Here is a tiny trained network, its code and every weight. The questions are about switching its units off for an input and a class, where a switched-off unit gives its printed mean instead of its output.

import numpy as np


def w(rows, s, z=0):
    codes = np.array(rows[::2]) - 128.0
    scale = np.full(codes.shape[1], s)
    scale[-1] = z or s
    return codes * scale


def f(y):
    return np.maximum(y, 0)


def log_softmax(a):
    a = a - a.max(-1, keepdims=True)
    return a - np.log(np.exp(a).sum(-1, keepdims=True))


def net(x, mask):
    res = np.array(x, float).reshape(1, 4) / 4 @ E
    y = f(res @ A[0][:, :-1].T + A[0][:, -1])
    res = res + np.where(mask, y, B[0][:, -1]) @ B[0][:, :-1]
    return log_softmax(res[-1] @ U[:, :-1].T + U[:, -1])


A, B = {}, {}
E = w([
[146,62,104,6,155,145,211],'x0',
[192,203,134,2,98,163,55],'x1',
[200,126,246,130,114,73,182],'x2',
[172,200,79,152,208,93,173],'x3',
],0.012)
A[0] = w([
[153,179,155,108,195,211,124,133],'n1',
[32,111,65,98,88,224,93,120],'n2',
[72,89,158,175,148,122,168,149],'n3',
[67,50,168,119,37,187,96,8],'n4',
[160,213,92,144,204,113,189,29],'n5',
[99,49,110,186,140,95,143,147],'n6',
[101,73,135,96,66,156,150,53],'n7',
[137,127,75,73,158,115,212,71],'n8',
[114,46,111,78,107,132,199,85],'n9',
[214,163,248,144,107,124,212,128],'n10',
[148,190,110,98,109,165,136,113],'n11',
[178,204,58,139,187,76,189,5],'n12',
[86,128,61,127,155,189,90,98],'n13',
[147,110,115,52,228,114,216,99],'n14',
[106,101,110,172,110,148,196,203],'n15',
[168,156,73,140,188,86,146,73],'n16',
[152,184,38,152,183,149,172,30],'n17',
[127,105,1,158,125,172,125,120],'n18',
[153,53,123,81,110,164,141,115],'n19',
[78,124,118,157,137,136,198,171],'n20',
[158,147,123,95,44,140,89,151],'n21',
[76,98,132,162,157,138,239,153],'n22',
[122,69,116,196,144,96,151,72],'n23',
[162,94,188,149,116,119,154,125],'n24',
[110,97,95,177,153,94,162,166],'n25',
[152,64,102,80,129,202,237,88],'n26',
[70,122,43,128,163,151,140,126],'n27',
[150,224,129,253,134,74,65,157],'n28',
[163,167,156,77,102,208,122,218],'n29',
[157,119,187,100,106,53,177,99],'n30',
[170,159,137,82,104,147,65,159],'n31',
[79,59,154,150,130,130,124,103],'n32',
[127,137,137,185,139,128,90,98],'n33',
[160,208,126,53,143,184,115,192],'n34',
[120,98,150,137,10,180,123,13],'n35',
[202,86,242,150,109,63,144,71],'n36',
[84,148,69,124,124,161,110,130],'n37',
[111,187,188,214,15,90,64,35],'n38',
],0.012,0.0028)
B[0] = w([
[178,120,227,140,132,110,130,168],'n1',
[85,138,146,51,144,26,115,221],'n2',
[228,191,174,122,137,170,173,194],'n3',
[10,9,216,223,62,68,206,203],'n4',
[55,31,172,180,13,119,213,191],'n5',
[244,196,203,119,125,161,159,203],'n6',
[81,79,105,221,42,97,143,169],'n7',
[147,121,44,172,99,199,39,183],'n8',
[118,107,40,174,119,205,50,187],'n9',
[66,134,98,24,182,26,117,228],'n10',
[207,164,176,132,136,162,159,170],'n11',
[62,11,195,197,2,127,190,195],'n12',
[90,147,103,44,212,36,75,196],'n13',
[106,123,37,137,106,222,32,201],'n14',
[178,212,209,142,162,148,141,185],'n15',
[80,102,159,146,64,75,199,176],'n16',
[56,58,173,148,50,63,144,190],'n17',
[86,136,149,44,182,33,75,204],'n18',
[82,97,55,200,150,193,80,174],'n19',
[148,209,178,104,158,180,204,182],'n20',
[187,147,179,160,139,186,176,187],'n21',
[201,161,173,149,167,143,131,205],'n22',
[201,172,159,144,165,154,138,191],'n23',
[127,94,146,95,203,43,131,177],'n24',
[178,192,162,139,138,115,187,189],'n25',
[140,114,56,149,164,220,31,198],'n26',
[132,148,147,71,217,37,126,198],'n27',
[168,103,21,146,107,206,30,249],'n28',
[152,208,156,150,138,172,206,195],'n29',
[83,133,91,51,186,38,140,187],'n30',
[210,205,188,131,129,201,201,198],'n31',
[135,160,184,201,87,165,202,178],'n32',
[130,72,78,119,154,176,34,173],'n33',
[163,227,230,117,156,186,165,209],'n34',
[109,90,160,210,24,113,171,180],'n35',
[35,125,127,13,200,62,134,220],'n36',
[90,173,72,81,180,92,77,183],'n37',
[129,83,26,171,155,199,16,238],'n38',
],0.008,0.02)
U = w([
[243,223,224,127,195,176,195,111],'0',
[93,139,111,19,243,2,127,103],'1',
[166,97,23,181,158,209,49,4],'2',
[84,37,201,210,55,78,205,122],'3',
],0.012,0.0029)

Each question gives the input, the list of numbers given to net, and the class t.
The units are the neurons (one row each of A and B). Each row of codes is followed by its name. A weight is (code - 128) times the scale printed after its matrix; where a second scale follows, it is the last column's (A, B and U).
mask holds one flag per neuron, in row order. A switched-off neuron (its flag False) gives its mean, the last column of its row in B, instead of its output. The means were averaged over made-up inputs and are rounded, as every weight is.
A unit's drop is (log p(t) with every unit on - log p(t) with that unit switched off) / (log p(t) with every unit on - log p(t) with every unit switched off).
The circuit of an input: a set's keep is (log p(t) with only the set's units on - log p(t) with every unit switched off) / (log p(t) with every unit on - log p(t) with every unit switched off). Starting from the 12 units with the biggest drops (on a tie, the unit counted first), units are removed one at a time, each time the one whose removal leaves the highest keep (on an exact tie, the one counted first), for as long as the keep stays at least 0.8.
units of the circuit, in order: the units of the circuit, biggest drop first
most important unit: the unit with the biggest drop
k most important neurons: the k neurons with the biggest drops, biggest first
drop when u is switched off: that unit's drop, to one decimal
input [0,-4,5,6], class 3: units of the circuit, in order -> n12
input [-3,-6,2,-6], class 0: 3 most important neurons -> n6; n3; n12
input [-4,4,7,8], class 3: 2 most important neurons -> n12; n5
input [5,1,5,-1], class 1: 4 most important neurons -> n10; n28; n30; n36
input [-6,-5,-5,7], class 3: 3 most important neurons -> n12; n17; n5
input [0,5,6,-5], class 1: 2 most important neurons -> n10; n36
input [-2,6,3,-7], class 3: 3 most important neurons -> n4; n35; n6
input [-5,-1,-1,-6], class 3: 2 most important neurons -> n4; n35
input [-6,-6,-7,8], class 3: 4 most important neurons -> n12; n5; n17; n10
input [7,-2,-5,-7], class 2: 3 most important neurons -> n26; n9; n19
input [-5,-5,-4,3], class 0: 3 most important neurons -> n6; n25; n14
input [8,-1,-5,-8], class 2: 4 most important neurons -> n26; n9; n19; n12
input [5,-8,-8,-6], class 0: 2 most important neurons -> n6; n32
input [-8,-7,-8,0], class 1: most important unit -> n18
input [-1,-6,-4,8], class 3: drop when n12 is switched off -> 1.2
input [2,8,-7,5], class 0: drop when n34 is switched off -> 2.9
input [2,2,0,3], class 3: drop when n6 is switched off -> 0.1
